Each row, then one of two labels for whether it has a hidden trait; a new part has new ones:
2	3	7	2	5	16	9	-1	2	3	-14	8	-2	-7	-15	9	-1	4	13	6	-3	0	2	5	-1	-10	-7	2	-4	7	9	-7	16	5	2	-11	-1	8	0	3	-1	-15	3	-1	-6	7	-2	-4	4	-20	-17	0	-6	2	21	4	3	7	8	-9	-17	-16	11	10	-3	15	2	9	-6	35	-21 : <79>
-5	-2	-4	7	-1	15	2	-7	-2	1	-10	-1	0	-3	-18	10	-8	-3	13	-9	3	-2	0	2	-7	-6	2	-2	-4	-2	16	12	11	24	11	-18	-4	-4	1	-6	-7	-1	-2	5	-3	9	-8	9	-2	-14	2	0	0	6	13	1	4	9	9	-7	-15	-22	15	12	0	15	0	17	-7	37	-21 : <79>
-6	-2	-1	2	0	19	6	0	-4	0	-4	-5	-3	-7	-20	9	-9	0	9	-6	7	-2	1	0	-3	0	0	-3	-4	-1	13	13	13	16	8	-11	-6	-1	-2	-4	-5	-5	-4	1	1	8	-2	7	0	-17	-8	1	3	5	16	1	5	7	7	-10	-21	-17	12	6	0	9	0	14	-7	28	-32 : <79>
6	8	-3	-2	7	-12	-1	-3	2	13	-27	-4	35	-17	0	21	-3	25	5	2	-5	-7	-7	-26	-9	-11	-12	2	1	25	-17	44	-5	56	14	6	3	30	16	5	7	-52	-6	0	-5	7	20	-19	-7	5	-33	2	7	4	28	-3	-9	8	20	-20	-21	-10	20	3	-2	8	0	4	-9	1	11 : <74>
-18	-6	12	-9	7	12	16	0	5	7	-10	5	-3	-9	-20	9	-1	-2	11	6	1	-1	-1	-4	-9	-5	3	-2	0	3	10	16	3	10	8	-5	-3	9	4	8	-2	-9	0	0	0	15	-1	-10	7	-8	-25	0	-12	-2	9	2	1	8	7	-10	-11	-24	12	8	3	20	-5	17	-3	14	-40 : <79>
-1	-3	3	-9	2	23	12	25	-1	-3	-7	-2	13	-15	-14	-3	-5	4	10	7	5	4	-3	-11	15	16	-4	-4	-5	5	-4	25	11	-12	0	-1	-4	11	-6	3	-2	-23	-8	-8	6	1	7	-21	3	-22	-26	1	2	-7	31	-5	3	2	0	-21	-29	-9	7	1	-6	17	1	9	0	-7	-56 : <74>
7	-4	-6	8	5	-13	-2	-12	8	13	-24	13	32	-20	4	27	10	13	13	-10	-3	-7	2	-16	-16	-14	-7	0	4	21	-3	32	-13	63	25	1	6	27	23	4	3	-42	-8	4	-19	15	12	-18	2	8	-16	2	1	13	26	-2	-9	17	15	-24	-13	-9	26	12	9	0	-4	8	-8	30	30 : <74>
1	16	-1	2	12	-14	-5	-20	16	7	-26	-4	41	-20	9	17	-8	16	8	3	-7	4	-11	-7	4	-18	-3	7	6	23	-11	30	-9	43	5	7	4	21	15	-3	0	-49	5	2	-18	4	20	-24	2	-2	-28	4	8	6	15	-3	-9	9	12	-27	-22	-6	20	7	-16	-7	2	-10	-12	18	26 : <74>
-6	-1	3	5	3	10	-2	1	3	3	-20	8	4	-5	-13	5	-2	-8	13	-2	-11	1	-2	3	-1	-2	0	-3	-4	6	16	6	8	13	12	-10	-3	0	-1	3	-5	13	4	1	-11	5	-15	-10	1	-10	-10	1	2	3	13	-3	3	13	11	-11	-13	-16	17	7	-1	29	0	16	-2	18	-15 : <74>
-20	-1	3	21	4	18	-12	0	5	2	-33	9	-16	3	-19	13	8	6	13	-1	-11	-2	-4	11	-3	-14	0	1	-3	-3	14	20	13	38	20	-16	4	2	3	11	-10	21	4	0	-11	-4	5	-11	-4	-15	1	3	-19	3	18	3	4	10	12	-2	-15	-21	34	20	17	36	-1	18	-7	26	11 : <74>
4	-2	2	14	4	9	-13	-1	-2	1	-15	10	-11	7	-16	16	7	4	16	2	-4	3	-1	4	0	-8	-5	-1	-4	-1	9	-1	8	30	12	-17	1	6	5	-6	-12	4	1	-1	-12	2	-13	7	10	-17	-1	1	-2	10	26	7	5	9	13	-5	-16	-16	23	22	9	17	-2	12	-6	29	-5 : <79>

New part:
-13	21	-2	49	-6	-6	0	-1	8	6	3	-26	8	0	-2	-2	5 : J
-20	14	-2	22	0	4	5	-6	-13	5	-4	-22	23	1	2	-2	3 : N
-13	12	-8	59	-6	-11	3	-11	9	9	1	-24	1	0	-3	1	5 : J
-9	15	-2	10	-3	6	4	-3	-13	3	-2	-20	11	1	0	6	9 : N
-18	20	0	8	3	2	4	0	-18	0	-3	-18	21	3	2	-1	-6 : N
-7	12	1	2	-1	2	2	-1	-2	4	-2	-11	23	0	1	-1	-2 : N
-6	7	0	9	-3	6	4	-1	-5	1	-2	-12	18	0	0	5	5 : N
-10	12	2	-10	4	4	3	4	-13	3	-2	-11	15	3	-1	-2	-5 : N
-13	11	0	-13	4	6	2	-1	-11	9	-1	-14	13	2	0	-5	0 : N
-14	14	3	15	0	1	5	1	-12	-14	-2	-7	11	4	1	3	0 : N
0	1	-5	19	0	-8	2	0	-3	11	-4	-11	-11	-2	-2	8	-1 : J
-14	1	-11	49	-3	-8	7	-4	-4	9	-2	-19	1	2	-3	5	-4 : J
-8	6	-2	-9	4	4	1	-3	-11	-2	0	-5	7	2	0	-5	4 : N
0	0	1	8	-2	5	0	-4	9	7	-2	-5	7	-3	3	-1	12 : N
-4	11	-1	2	0	3	5	-1	-18	-3	-2	-17	15	4	-1	6	0 : N
-19	20	-8	45	-5	-4	6	-1	-10	5	2	-27	13	5	-5	-2	-10 : J
3	-4	0	26	-6	-7	-4	-12	20	3	2	-15	13	-2	-1	-4	6 : J
-9	15	-3	10	0	3	5	-4	-19	-10	-3	-14	19	5	-2	5	7 : N
-15	10	-1	10	2	2	4	-2	-9	-4	-3	-10	17	2	1	-1	-1 : N
-9	9	0	15	1	0	2	1	-8	-7	-3	-3	8	2	1	4	-3 : N
-20	22	-9	57	-3	-9	7	-2	-8	15	-2	-29	-7	2	-3	12	1 : J
-17	21	0	34	-4	3	1	-6	4	13	-2	-29	20	-2	3	4	11 : N
-6	-6	-7	44	-3	-11	5	-5	4	5	-4	-14	-14	-1	-1	12	-4 : J
-9	5	1	8	-1	0	3	0	-4	-9	-2	-4	-4	0	0	11	8 : N
-8	17	-11	38	-1	-7	7	-6	-16	10	-3	-33	6	4	-5	8	-3 : J
-19	24	1	13	2	-2	4	1	-21	-21	-2	-23	6	7	-1	10	3 : N
-15	28	2	7	3	1	-1	0	-14	-2	-2	-17	17	3	0	-3	4 : N
-22	23	-11	43	0	-6	10	-2	-24	13	-2	-34	5	6	-5	6	-6 : J
-18	21	0	8	3	0	5	1	-25	-14	-1	-21	5	6	0	6	1 : N
-13	20	-2	28	-5	2	5	-1	-12	7	-2	-20	26	1	0	4	1 : N
-7	-1	-2	-3	-1	5	4	-1	-1	-3	-2	-1	7	1	0	1	3 : N
-7	11	-1	-9	4	2	2	-3	-17	-12	-3	-8	18	5	-1	-2	3 : N
-15	9	0	1	3	4	4	0	-12	4	-2	-14	12	1	2	-4	-4 : N
-16	14	-6	20	1	1	8	0	-15	-10	-4	-12	24	6	-3	1	-4 : N
-14	16	-1	9	0	5	4	-1	-17	1	-2	-16	19	3	1	1	0 : N
-10	9	-1	-9	6	4	1	-2	-9	6	-4	-13	18	2	0	-7	0 : N
-6	2	-6	48	-7	-11	2	-10	12	3	3	-20	1	1	-3	-1	0 : J
-12	7	0	-15	6	4	0	-5	-9	9	-1	-9	7	0	2	-10	1 : N
-13	8	0	-3	4	4	3	2	-11	-9	-3	-11	21	4	0	-4	-6 : N
-5	1	-9	38	-1	-10	4	-12	-4	7	-2	-25	4	1	-3	2	-1 : J
2	3	-6	21	0	-5	5	-11	-8	5	-3	-26	10	2	-1	8	1 : J
-8	5	-9	47	-5	-12	3	-13	7	6	0	-28	11	1	-4	-2	1 : J
-19	20	1	7	5	1	3	0	-19	-10	-3	-16	17	5	1	0	-2 : N
-13	16	4	4	3	-1	1	-2	-9	-12	-2	-10	15	3	0	4	9 : N
-5	13	0	-5	3	5	1	-6	-9	-2	-1	-12	11	2	-1	-1	12 : N
-16	12	-2	15	0	3	5	2	-10	-3	-4	-19	22	3	-1	-1	-5 : N
-16	15	-2	4	6	3	2	-3	-11	6	-2	-19	7	1	1	-5	2 : N
-1	-2	-5	39	-5	-13	7	-6	-2	-3	0	-26	-5	4	-2	11	-13 : J

Part 3:
8	8	-2	-2	4	5	-3	-21	-17	0	8	-17	5	4	-3	-20	24	8	-5	13	-3	-11	0	-3	37	-4	15	17	-14	0	1	-8	24	6	5	-8	0	-6	0	4	-5	3	15	0	7	1	-23	-17	-1	-12	0	7	16	-9	3	-1	12	10	18	4	-1	22	-4	7	-63	7	-1	-7	22	-3	-48	-8	7 : F
0	-2	2	2	-7	2	-2	-10	-4	0	-9	-8	0	0	12	10	6	0	-2	4	-1	-17	-2	4	12	3	3	4	-6	0	-1	0	10	2	6	-3	0	5	1	-7	-2	5	6	-1	5	7	-36	-19	1	0	-2	3	6	-4	0	-6	3	-12	-1	6	-2	16	2	2	-29	4	1	-1	0	1	-8	-6	0 : F
14	14	-7	1	-24	3	-8	-6	-8	-1	-13	0	6	4	-4	-22	1	9	-4	7	-4	16	-1	1	8	0	1	7	-7	0	1	-6	7	2	8	-3	-7	-5	-4	-6	4	5	2	-4	3	-2	24	4	-8	-2	-4	-3	7	-4	-1	8	8	-10	17	2	-2	9	-5	1	-62	2	1	-5	18	-6	-11	2	3 : F
4	14	-1	0	9	10	-7	15	5	-2	-2	3	2	-1	7	-12	6	12	3	1	1	8	-7	0	-20	2	6	-18	-14	-5	14	-2	19	6	21	-8	5	-16	5	-8	-3	-4	-1	6	2	-9	-13	-1	-8	11	9	-8	1	8	-3	-14	-2	5	7	-2	-3	45	-4	-5	47	-3	0	6	11	0	-16	5	-5 : Y
0	21	-3	-1	7	11	-11	25	6	-2	-10	8	-4	0	7	-19	-8	15	3	0	1	16	-7	2	-28	3	-2	-18	-11	-5	17	-2	12	6	23	-6	2	-10	3	-11	-2	-3	-3	4	1	-11	3	6	-10	13	6	-7	0	8	-8	-8	-1	1	10	-3	-4	44	-5	-6	47	-7	0	6	6	-1	-10	8	-7 : Y
1	7	0	0	-4	4	-7	7	-1	1	-28	1	-5	1	5	1	-4	0	2	5	3	-3	-2	3	4	-2	-4	6	2	-1	4	-1	-3	2	20	2	-3	14	1	-5	-1	2	3	-2	4	4	-3	-8	-2	0	-6	-2	7	0	1	-3	2	-15	3	6	-2	5	4	1	-7	2	1	0	20	0	-6	5	-4 : F
-1	17	-3	-3	12	12	-11	17	1	-2	-5	5	-8	-1	10	-8	-2	14	2	1	0	10	-11	0	-20	2	8	-20	-13	-5	19	-5	18	7	30	-7	4	-14	7	-7	-2	-5	-2	6	2	-8	-9	0	-10	13	7	-8	1	8	-6	-13	-2	3	9	-3	-4	43	-1	-4	43	-5	-1	6	9	1	-16	5	-6 : Y
8	12	-5	5	-10	2	-4	-14	-4	-2	-5	-6	1	3	-5	-20	12	4	-4	8	-4	7	-1	0	27	2	3	7	-10	0	3	-5	13	2	2	-4	-4	-6	-6	3	1	3	3	-2	4	-2	3	0	-5	-5	-3	2	3	-6	5	6	7	-7	14	2	0	13	-3	2	-54	5	1	-5	5	-5	-20	-6	6 : F
1	3	-2	2	-21	5	-4	-4	5	-1	-27	1	-17	0	13	12	-22	3	0	3	-1	-9	-3	2	-1	5	1	-11	-8	-2	-2	-1	3	-1	15	3	-4	-2	4	-1	6	2	-2	-6	1	6	0	-4	-2	2	-1	-2	2	2	-3	-6	-2	-22	3	3	-2	12	20	-3	-16	1	1	-4	-14	-1	3	-2	3 : F
2	4	1	0	-11	7	-6	-4	-3	-2	-18	-3	-2	1	10	8	-3	0	0	5	0	-15	0	4	1	5	1	4	-3	-1	2	-1	4	1	7	-1	-1	5	3	-6	1	4	7	0	4	5	-17	-9	-2	2	-3	0	3	-3	-2	-9	2	-16	4	4	-2	14	6	1	-21	4	1	-2	-8	-2	-11	-1	-1 : F
-4	21	-6	-4	18	14	-13	16	-1	-2	-1	1	5	0	5	-13	5	15	2	5	0	8	-10	0	-15	1	4	-12	-13	-5	22	0	22	9	24	-9	4	-7	4	-10	-7	-2	3	6	4	-6	-24	-6	-10	8	5	-8	2	4	-12	-13	1	6	11	-3	-4	51	-11	-2	44	-4	-2	7	5	0	-19	5	-6 : Y
3	8	-3	12	-21	-2	-3	-23	-6	-3	-2	-4	-5	5	-4	-17	10	7	-4	6	-6	12	-1	4	10	5	3	11	-12	0	-5	-6	12	-1	3	-3	-7	-12	-2	9	1	4	2	-2	6	2	4	-8	-7	-9	-3	-1	0	-8	0	3	7	-17	16	4	2	-13	2	0	-30	2	1	-6	-5	-3	-16	-6	7 : F
-11	10	-1	3	21	10	-7	8	3	-5	-4	1	-2	-1	9	-9	15	15	1	6	-2	1	-10	-1	-7	4	10	-14	-15	-6	17	-4	28	8	20	-8	6	-13	-1	-1	-10	-2	0	7	4	-4	-36	-3	-8	8	8	-7	0	4	-8	-12	-2	5	7	-3	-2	28	2	-4	52	-5	-1	7	9	1	-21	-4	-5 : Y
-13	10	-3	9	21	8	-1	3	3	-6	-6	-1	1	-2	7	-10	15	12	3	4	-2	5	-7	0	-12	7	12	-12	-12	-4	19	-3	31	7	4	-9	7	-12	-1	-1	-8	-3	-2	8	4	-5	-37	2	-7	8	10	-7	2	4	-8	-11	2	5	6	-4	0	19	3	-6	63	-3	-1	11	-5	0	-19	-5	-4 : Y
